[  9  21  -6  10  -8   0 -10  -1 -25  -5  14  -6  -8   1  -1   9   4 -10
  -7  -8   5  -7  -2  -4]
[89]
[  2  -9 -28   1  15  -9  13  -6 -20  12  11 -24   3  -9   5  18 -13   2
  -8   1 -11  -3  16   3]
[89]
[  5  23  15  -3  11  -1 -15   3  -1   2  -6  -1  -9   1 -18  -6   4   1
  -3  -2  -9  -9  -8  17]
[86]
[ -1  79  22  20 -13  -5 -33  13 -14   4   9 -36 -58  -4 -33  20   7 -18
  -8  -1   3  19   3 -12]
[89]
[ -4  39 -11  -5  -1   0  -5 -19  17  20  -8   8  -3  21 -18   0   8   8
 -12  -5 -23  -1 -17  25]
[87]
[  4  23   3  15  -8   1 -11   5 -13   1   7 -10  -9   1  -3   9   3   0
  -8   7   0  -3   3   3]
[94]
[  4  27  -8  11   5 -10  -2   5 -26  -5  10 -32 -19  -6  -3  18  -3 -18
  -9   3   1  -4  17  -9]
[89]
[ -5  16  10   0  -1   1  -4   1  -4 -10  -1  -1   3   8  -5  -1   2   0
  -5   5   2  -2  -5   0]
[94]
[  3  25   4   9  -4   2  -2  -3 -10   8  14 -11  -4   4  -9   6   1   4
   4   5   8  -7 -15  -8]
[94]
[  7   3 -12  -3   6  -4   3   4 -31  -3  11   2  -5  -1   3   1   4   1
  -4  -4   5 -19   2   1]
[99]
[ 0 -3 15  2 -8  0 -3  7 -1 -1 -9  4  0  4 -1 -6  6  4  1  3 17  2 -5  1]
[96]
[ -2  12   2   8   7  -7  -3   9 -22   1   8   3 -12  -6 -10  10  -3   1
   0   3   4 -15  12   8]
[89]
[  6  -6  10  -9 -10   2  -1  10  -1  -9 -12   6   3  -2  14  -1   1   0
  -4  -9   4   5 -18  -4]
[89]
[  9   2   8  -7  16  39   9  15 -21   1  -4  24  -6 -17   9   4  -9  10
   3 -10  36  19 -11 -11]
[101]
[  1  38   9  -2 -16  -7 -13   8  -7   8 -17   3 -26  -2   6  10   8   7
  -4   6  13  11 -16  -1]
[94]
[  3  13  24  -1   3   5  -8   3  13  -1  -3  12   5   9  -3  -6   3   7
   1   4   5   4 -20 -11]
[87]
[ -1  16  -8   2 -18   6  -4  -9  10   5  -3   4  -7   3 -11  -9   2   9
  10  -9   1  20   5   0]
[101]
[ -3  -2  21  -2   6   3  -8   9  -1  -5   2 -24   9  -4  -3   5  -1   0
  10   5 -17 -12   9   5]
[89]
[ 10 -23   4  -4  -2   2  -3   3 -18  -3   8   5   4  -1  12  32  -1   8
   6   0 -14 -24   0  21]
[89]
[  5  16   7 -17   5  -5  -2 -10 -15  -1   7  24 -18  10 -11   6   0   8
  11   0  -8 -12   4  29]
[96]
[  5  42  16  11  13  -2  -3   4  -6  10  -2  -1 -15  -3 -19   2   1   0
 -14   1  -2  -3  -3  13]
[89]
[  3  -1   4   6  12  -2  -6  -8  -4   8  12   6   7   0   0  14  -5  12
   3   1 -17  -7  -7  10]
[86]
[ -2   4 -17   4 -14   5 -23 -15 -15  15 -11 -24 -15  -4 -10  -7   1  -7
  -3  -1   0  -8  32  -1]
[101]
[  4  70   6   4   8  -6 -20  10 -29   2   1  27 -51   6 -22  10   6   3
  -2   2  21 -10   8   2]
[99]
[  1  12  20   1   3   3 -12  11  -2  -1  10  16   6   4  -8   5   0   5
   0   2   7 -10   0  -3]
[89]
[ -8  16   0   9  -2  -4 -15  -2 -13  -6  13  -2 -10   8  -7  -9  11   1
   2  11 -11 -17   6   5]
[94]
[ -3  20  -2 -10  11  -4 -11   2  -6   2   5  26  -2   3 -12   5   8   3
   1   1   1  24   9  16]
[99]
[  7  22   4   5  -3  -1  -5  -8 -17  -3  10  -7   0  -1 -24   0   5   1
  -1   2  -1 -20   8   8]
[89]
[ -1   3  -2  -7   7  -3  -7 -12 -20 -11   3  17   0   0 -17   3   4   3
  -2  -4  -2 -32  22  14]
[99]
[  3   7  -7  -1  -7  -1 -13  -4  -9  -9   1  12  -4   4  -4  11   3   3
   2   5  -5  -1   7  16]
[96]
[  2   8  21   1   3   2  -2  11  -7 -11  -5   5  -8 -12  -1  -2  -2  -7
  -1   3   4  17   2  12]
[89]
[  3  16  -5  -1   3  -7  -7 -10  -8  10   1   9  -1   0 -12  12   3   3
   0   1   3 -11  16   7]
[99]
[  7  26   1   0   8   2   1  -4  -4   3   5  18  -7   6 -11   4   6   6
   2   7  -9  -8   1  12]
[86]
[ 10  -2  -1  -7  18 -10   0   2 -16  -2  -1  10  -3   5  -3  -5   0   7
  -2 -13   3 -24  -3   4]
[99]
[  5  50   6   2   1  -6  -3  16 -17   5  -1  -7 -41  -4  -8   2   1  -1
   2   1  25  23 -13 -10]
[96]
[ 17  -3   2  -6 -25   4   5  -2 -19   5   4 -13   7  -2   7  -2  -1   8
   3  -7  -1  -8 -14  -2]
[89]
[ -3  21  11  -8  -1   0 -16  -1   9  -4  -8  17 -36   3  -1  -6   2   2
   1   7   2  18   1  24]
[87]

[ -4   6   2   4  20   8   5   0   0  13   8   3   2 -11  -7   8  -1   3
  22   0  -2   0  11  -2]
E
[  1  -7   6   3 -22  -1  -2   3  -2   6   3   7  11  12  13  -5 -13   3
  -1   3   5   0 -12   4]
E
[  5  -6  -7   5 -15  -6   0   3   0   5  -2   1  12  11  11  -6 -10   1
   1   1   1   3  -7  -5]
E
[  5  -8 -18   3  17  -3   5  -5  -6   1  -9 -22   8   4  -3   4 -10 -13
   9  -9  -1   1  14  -5]
Z
[ 4 -2 -7  9  4  6 -5 -8  0  7 24  5 -8  6 -5  7  4  1  0  0 -2 -4  0  7]
Z
[  9  -7  -6   3 -18  -7  -4   5   1   1  -8  -2   7  13  11  -2 -10   2
  -4  -2   0   1  -8  -7]
E
[ -3  -2   0   3   7   6  -4  -7   1  17  22  11  12  -6  -1   4 -15   3
  24  11   7   2   2  -2]
L
[ -5   0  14   6   6   9  -5  -3   3  27  21  12   9 -11   1   1 -12  -3
  16  15  10   7  -2   1]
L
[ -2   1 -15  -3  10 -10   6  -3   2  -7  -1   8   9 -10   0 -11   2   0
  10   4  -3   6   0 -14]
E
[  2   5  -3 -16 -12 -10  -2   5   6 -27 -16 -16 -22  10   2  -5  19   0
 -19 -18  -7 -10 -17  -5]
L
[ 1  6 -4 -3  7  1 -4 -3  2 10 11  0  8  3  2  1 -3  4 15  1  1  1  0 -2]
L
[-5  3  8 -9 -4  3 -4 -3  2  2  7  3 -3 -4  1  0 -4 -4  3  6  5  0 -9  0]
L
[-4  3  1  1  9  4 -3 -5  3 17 14  4  4 -8  0 -1 -9 -4 12 11  6  6  2 -3]
L
[-3 -1  0 10 12  4 -1 -3  4 16 13  0  7  0  1  3 -5 -1 13  2  2  4  1 -1]
L
[ -2   6  -3   1  22   7   6  -3   0  13   6   2   2 -12  -5   5  -4   2
  24   2  -2   5  14  -3]
E
[  6  -5 -12   6   2   4  -4  -8   3  -2  16   1 -13  10  -5   5  11   0
  -2  -4  -3  -8  -3   6]
Z
[  7   8  -9  -1  -4  -7  -6   8  10  -5 -12  -6   3   4   5  -6  12  22
  -4 -12 -15   6   2  -5]
Z
[ -1  -3  -1  10   6  10  -3 -10   3  13  30  12  -5   6  -7   7  -4   0
   5   3   2  -4  -2  11]
Z
[-3 -3  1  8 12  5 -2 -2  5 19 12 -2  8 -1  2  2 -6 -2 11  4  2  6  3 -1]
L
[ 3  5  8 -1 -7 -3 -5  8  5 11 -5  2 16 -5  5 -9 -9 17  8 -3  3 11  1 -2]
Z
[ -3  -5  -9   4  -1  -7   2  -2   0   8   3  15  16 -10   5 -12  -9  -2
  11  13   2   9  -4 -11]
E
[  4   1   7   2   0   0  -4   9   5  15  -6   4  22  -8   4  -4 -10  11
  12   2   0  13   7  -5]
Z
[  2   5   2   1   2  -4  -3   9   5  10 -17  -3  19  -9   4  -6  -7  11
  11  -4  -2  11   6  -7]
Z
[  3   3   2  -4  -2  -4  -1   9   1   7 -14  -4  17  -3   6  -4  -8  10
   9  -6  -9   9   4 -11]
Z
[ 1  7  7  2 -2  2 -7  7  8 20  7 12 13 -5  3 -5 -4 19 10  2 -2 12  2 -2]
Z
[  0   5   1  -2  -5  -5  -2   9  -2   5 -17  -7  18  -4   7  -6  -8  18
  10  -4  -1   8   4  -5]
Z
[  4  -4   0  -2   4  -3   2   5  -3   8 -13 -11  20   1   2  -1 -13  -1
  12  -4  -1   9   8  -9]
Z
[  6   2 -23  -4  16  -7  -4  -5   4  -2  -2 -10   3   5  -1   4   0   3
  11  -7  -5   0   4  -9]
L
[-4  4 -2 -2  7  4 -2 -6  3 10  8  2  0 -7 -1  0 -6 -4  7 11  5  6  2  0]
L
[  3   4 -22 -11   5 -12   1  -1   3 -20 -21 -25 -18  10   1  -1  15  -1
 -18 -16 -15  -6  -5 -11]
L
[  1  -6  -2   1 -18  -9   1   2  -1   0   0   9  10   6   9  -9 -11   3
  -3   5   3   1 -19  -6]
E
[ -4   0  18  -3  -9   5  -4   5   1   5  10   3  -3   2   7   1  -1   3
   2  -1   6  -5 -11   4]
L
[  3  -4  -3   6 -16  -1  -1   1  -1  10   0   1  12   9  11  -3 -14   1
   2   3   3   2  -8  -2]
E
[  0  -7   0   3 -15  -9  -3   1  -1   4   2   7  14   6  13  -8 -16   0
   2   9   5   4 -11  -4]
E
[  3   6  -1   3  17   5   4   1   2   3  -2 -13  -5  -3  -6  12   2   5
  18 -11  -6  -2  11   1]
E
[ 2  5 13 -5 -6  0 -5 12  2  1 -9  0 18 -4  7 -6 -8 14  8 -2  1  9 -1 -3]
Z
[ -2  -8 -13   5  -5  -9  -1  -4   0   8   0  10  21   4   8 -10  -9   0
 -12   9   0   8  -6  -9]
E
[  4  -4 -22   1  -6 -19   0  -1   1  -9 -15  -4   5   8   9  -9  -1   2
  -7  -4  -8   3  -6 -13]
E
[  1   0   5  -2   2   1   0   8  -2  10 -10  -4  20  -6   3  -1 -12   4
  12  -3   2   9   5  -5]
Z
[ -1   1  -6  -6   7   6  -4  -7   5   7  12   7   3  -3   0   2 -10   2
  18  11   5   1  -2  -6]
L
[  3  -3 -16   7  11  -3  -6  -4   5   9   7  -5   7   8  -1   3  -2   0
  14  -4  -3   1   5  -6]
L
[  4   1 -12   8   9   5  -7  -9  10  14  20   7  -3   3  -6   2   3   9
   4   4  -4   3   5   2]
Z
[  2   9 -10   8  12   0  -1  -2   4  13   8  -4  12   4   1   1  -6   1
  16   1  -3   1   5  -3]
L
[  3  -5 -12   8  13   7  -3 -10  -1   1  17  -3  -1   6  -7   7  -4 -10
   9   3   3  -5   4   5]
Z
[ -2  -9  -7  11  -4  -4  -1  -3   1  18   8  17  22  -1   6  -9 -17  -1
  12  16   5  10  -4  -7]
E
[  2   0 -11  -6   7  -5  -5  -5   3   0   6   1   6   2   1   3  -6   2
  14   0   3  -2   1 -10]
L
[  9   7 -10  -4  -2 -10  -4  11   6  -3 -18 -12   8   2   4  -6   5  17
  -3  -8 -12   6   4  -8]
Z
[-3  7  6 -9  9  5  3  2 -2  0  4  0 -7 -8 -5  4 -1  7 14 -5 -1 -1  1 -3]
E
[-3 -1  8 -1 -1  3  0 -4  4  3  4 -1 -2  1  2 -2  0 -3  1  0  0  0 -7 -1]
L
[  7  -6  -6   4 -15  -5  -2   1  -1   4  -9  -8   7  15  11   1  -8   4
  -1  -6  -1  -2  -5  -1]
E
[  2  -9  -6   4  11   5   3  -5  -7   8   6 -11  11   3   1   7 -16 -14
  14   4   6   0   4   4]
Z
[  3  -5  -2   2   7   1   2   2  -7   8  -9 -12  21  -1   4   0 -17  -4
  15  -4   0   6   8  -6]
Z
[  6   4  11   4  -4  12  -4   4  -2  20   8  -3   7   2   3   9 -15   4
  14  -3   8  -1   2   9]
E

[-20  -1  -5  13  -4 -16 -13 -10   1  -1  -1 -24 -43  20   2  -5  -2  23
  18   9  -3 -16   0   6]
<42>
[-30  -3   8  -6   4  -2   2  -7   0   2   1 -11 -37  11  -1   0 -12  23
  -1   4   4 -14   0   5]
<52>
[-37  -1   6   8 -18   0  -9  -2   3   1   2 -15 -47  19   2   9 -15  35
  -2  11  -3 -14   3   2]
<52>
[ 8 -2 -7 -5 -3 -4 -6  8  0 -6 -1  5 -6  2  5 -1  3  8  5  7  7  4 -1  2]
<46>
[ 1  3 -4 -8  6 -5 14  1 -1 -4 -3  1  0 -1  8 10  0 -1 14  5  3  1 -1  3]
<42>
[-28  -1   5  -6  -1 -24 -12  -4   1   3   1  -2 -44  25   3  -5 -22  30
   7   4   8  -3  -7   8]
<48>
[-12   4   1  -3  -7 -27 -10   2   4  50   4  -6  -9  13  -5  -6   5  23
  -4   2   4   2   1   0]
<48>
[-31  13   6  -3  -8   3 -12  -4   5   6   5  -8 -39   0  -7 -11 -28  19
  -7   5   1 -13   0  -1]
<52>
[-26   0   4   7   1 -20 -14  -4  -1   1  -1 -16 -44  16   6  -3  -7  24
   9 -11   2   3   0  10]
<48>
[-14  -3   3  -2 -11  24  -2  -6 -10   1   4  -4 -25  -8 -12  -4  -8  -1
  -5  -1   1   6  -5   4]
<52>
[-30 -13  -1 -15   0 -35  -7   4   2  -1  24  -8 -29  13   3   0  -6  20
   5   5   3  -1   4   0]
<48>
[ -4 -14   4   1  -3 -23  -5  -4   2   0  -4  -8 -15  19   8  -6   5  17
  13   4  -2 -11  -4  -2]
<42>
[ 11  -1  -5   0   2   1  -2 -11 -15 -13  -6  -3 -10  -1   4 -11   1   7
  20  11   3   5   3   3]
<42>
[-14  18  -2   0   8   1  -4   4  -9  -4   0 -21 -55   8  -1 -24  -1  18
  24  -2  -3  -8   9   1]
<46>
[-34   3   8  -1  -3 -10  -4  -5   0   8   1   4 -40   7  -4   2 -16  22
 -13   4   0 -10  -4   4]
<52>
[-37  -1   7  -4   0   0 -12  -3   1  -3   8   7 -48   6  -7  -1  -6  30
  -2   6   5  -7   2   7]
<52>
[ -7   2   4  12  10   6  -4  -8  -3  -2  10 -11 -45   6   1  -6  -5  -1
  12  12  -3 -13  21   4]
<46>
